Below is a small trained network, with its code and all its weights. Each question gives an input and a class and asks what happens when units are switched off, that is, made to give their printed mean instead of their output.

import numpy as np


def w(rows, s, z=0):
    codes = np.array(rows[::2]) - 128.0
    scale = np.full(codes.shape[1], s)
    scale[-1] = z or s
    return codes * scale


def f(y):
    return y / 2 * (1 + np.tanh(0.7978845608 * (y + 0.044715 * y**3)))


def log_softmax(a):
    a = a - a.max(-1, keepdims=True)
    return a - np.log(np.exp(a).sum(-1, keepdims=True))


def net(x, mask):
    res = np.array(x, float).reshape(1, 3) / 4 @ E
    y = f(res @ A[0][:, :-1].T + A[0][:, -1])
    res = res + np.where(mask, y, B[0][:, -1]) @ B[0][:, :-1]
    return log_softmax(res[-1] @ U[:, :-1].T + U[:, -1])


A, B = {}, {}
E = w([
[106,22,226,55],'x0',
[24,175,78,2],'x1',
[99,223,209,133],'x2',
],0.0068)
A[0] = w([
[117,188,79,175,43],'neuron 0',
[126,96,181,90,112],'neuron 1',
[182,111,169,183,60],'neuron 2',
[160,108,157,184,36],'neuron 3',
[101,20,158,107,93],'neuron 4',
[120,80,185,96,82],'neuron 5',
[136,62,96,109,62],'neuron 6',
[147,40,45,114,110],'neuron 7',
[161,53,28,125,49],'neuron 8',
[104,76,157,127,45],'neuron 9',
[122,156,95,29,43],'neuron 10',
[146,98,141,135,13],'neuron 11',
[140,245,254,117,53],'neuron 12',
[202,124,138,112,48],'neuron 13',
[66,148,100,63,69],'neuron 14',
[133,161,217,107,47],'neuron 15',
[153,76,199,60,64],'neuron 16',
[137,91,92,104,222],'neuron 17',
[96,134,133,138,183],'neuron 18',
[145,34,35,127,40],'neuron 19',
[71,131,106,92,52],'neuron 20',
[95,124,116,130,8],'neuron 21',
[147,175,21,182,53],'neuron 22',
[77,113,54,69,56],'neuron 23',
[192,66,161,225,82],'neuron 24',
[134,76,168,236,87],'neuron 25',
[105,75,214,94,50],'neuron 26',
[75,200,223,163,34],'neuron 27',
[148,166,103,137,129],'neuron 28',
[106,122,125,136,3],'neuron 29',
[160,179,89,122,25],'neuron 30',
],0.011,0.0054)
B[0] = w([
[195,171,119,193,188],'neuron 0',
[132,152,86,146,178],'neuron 1',
[145,156,144,81,186],'neuron 2',
[150,180,172,105,156],'neuron 3',
[159,182,93,191,218],'neuron 4',
[160,162,95,164,178],'neuron 5',
[147,125,184,177,149],'neuron 6',
[86,76,196,143,213],'neuron 7',
[103,126,249,209,188],'neuron 8',
[166,154,149,169,134],'neuron 9',
[161,163,172,71,196],'neuron 10',
[141,171,191,151,109],'neuron 11',
[90,52,248,168,237],'neuron 12',
[147,145,171,126,117],'neuron 13',
[164,138,153,57,215],'neuron 14',
[133,130,162,185,153],'neuron 15',
[174,175,81,169,200],'neuron 16',
[79,81,83,91,221],'neuron 17',
[107,115,98,105,170],'neuron 18',
[114,98,252,187,190],'neuron 19',
[154,162,173,92,162],'neuron 20',
[163,169,196,149,101],'neuron 21',
[208,198,74,212,240],'neuron 22',
[143,153,204,63,210],'neuron 23',
[104,145,129,27,253],'neuron 24',
[124,143,131,53,220],'neuron 25',
[189,162,84,172,196],'neuron 26',
[113,87,235,171,189],'neuron 27',
[134,147,100,144,167],'neuron 28',
[176,157,189,155,96],'neuron 29',
[192,165,159,176,139],'neuron 30',
],0.03,0.0051)
U = w([
[145,192,168,2,5],'0',
[74,96,192,181,236],'1',
[164,190,85,184,131],'2',
[34,66,29,95,222],'3',
],0.0095,0.0024)

Each question gives the input, the list of numbers given to net, and the class t.
The units are the neurons (one row each of A and B). Each row of codes is followed by its name. A weight is (code - 128) times the scale printed after its matrix; where a second scale follows, it is the last column's (A, B and U).
mask holds one flag per neuron, in row order. A switched-off neuron (its flag False) gives its mean, the last column of its row in B, instead of its output. The means were averaged over made-up inputs and are rounded, as every weight is.
A unit's drop is (log p(t) with every unit on - log p(t) with that unit switched off) / (log p(t) with every unit on - log p(t) with every unit switched off).
The circuit of an input: a set's keep is (log p(t) with only the set's units on - log p(t) with every unit switched off) / (log p(t) with every unit on - log p(t) with every unit switched off). Starting from the 12 units with the biggest drops (on a tie, the unit counted first), units are removed one at a time, each time the one whose removal leaves the highest keep (on an exact tie, the one counted first), for as long as the keep stays at least 0.8.
units of the circuit, in order: the units of the circuit, biggest drop first
top k neurons: the k neurons with the biggest drops, biggest first
drop of u: that unit's drop, to one decimal
input [1,-8,8], class 0: top neuron => (neuron 24)
input [-1,-5,-5], class 0: top 3 neurons => (neuron 24; neuron 25; neuron 12)
input [5,-1,5], class 1: top 2 neurons => (neuron 12; neuron 22)
input [2,-6,-6], class 0: top 2 neurons => (neuron 24; neuron 25)
input [8,1,7], class 2: top 2 neurons => (neuron 26; neuron 16)
input [8,-1,7], class 2: top 3 neurons => (neuron 26; neuron 16; neuron 5)
input [-4,1,2], class 2: top 2 neurons => (neuron 24; neuron 17)
input [-8,-8,-4], class 0: top 3 neurons => (neuron 24; neuron 25; neuron 2)
input [4,1,-4], class 1: top 4 neurons => (neuron 22; neuron 7; neuron 19; neuron 0)
input [5,7,8], class 1: top 4 neurons => (neuron 12; neuron 27; neuron 15; neuron 24)
input [6,-6,0], class 0: top 3 neurons => (neuron 24; neuron 25; neuron 22)
input [7,-7,1], class 0: top 3 neurons => (neuron 24; neuron 25; neuron 2)
input [3,4,-5], class 1: top 2 neurons => (neuron 24; neuron 7)
input [-8,5,8], class 1: units of the circuit, in order => (neuron 12)
input [7,2,6], class 2: drop of neuron 1 => 0.1
input [1,0,-4], class 1: drop of neuron 19 => 0.4
input [-8,5,-3], class 2: drop of neuron 22 => 0.9
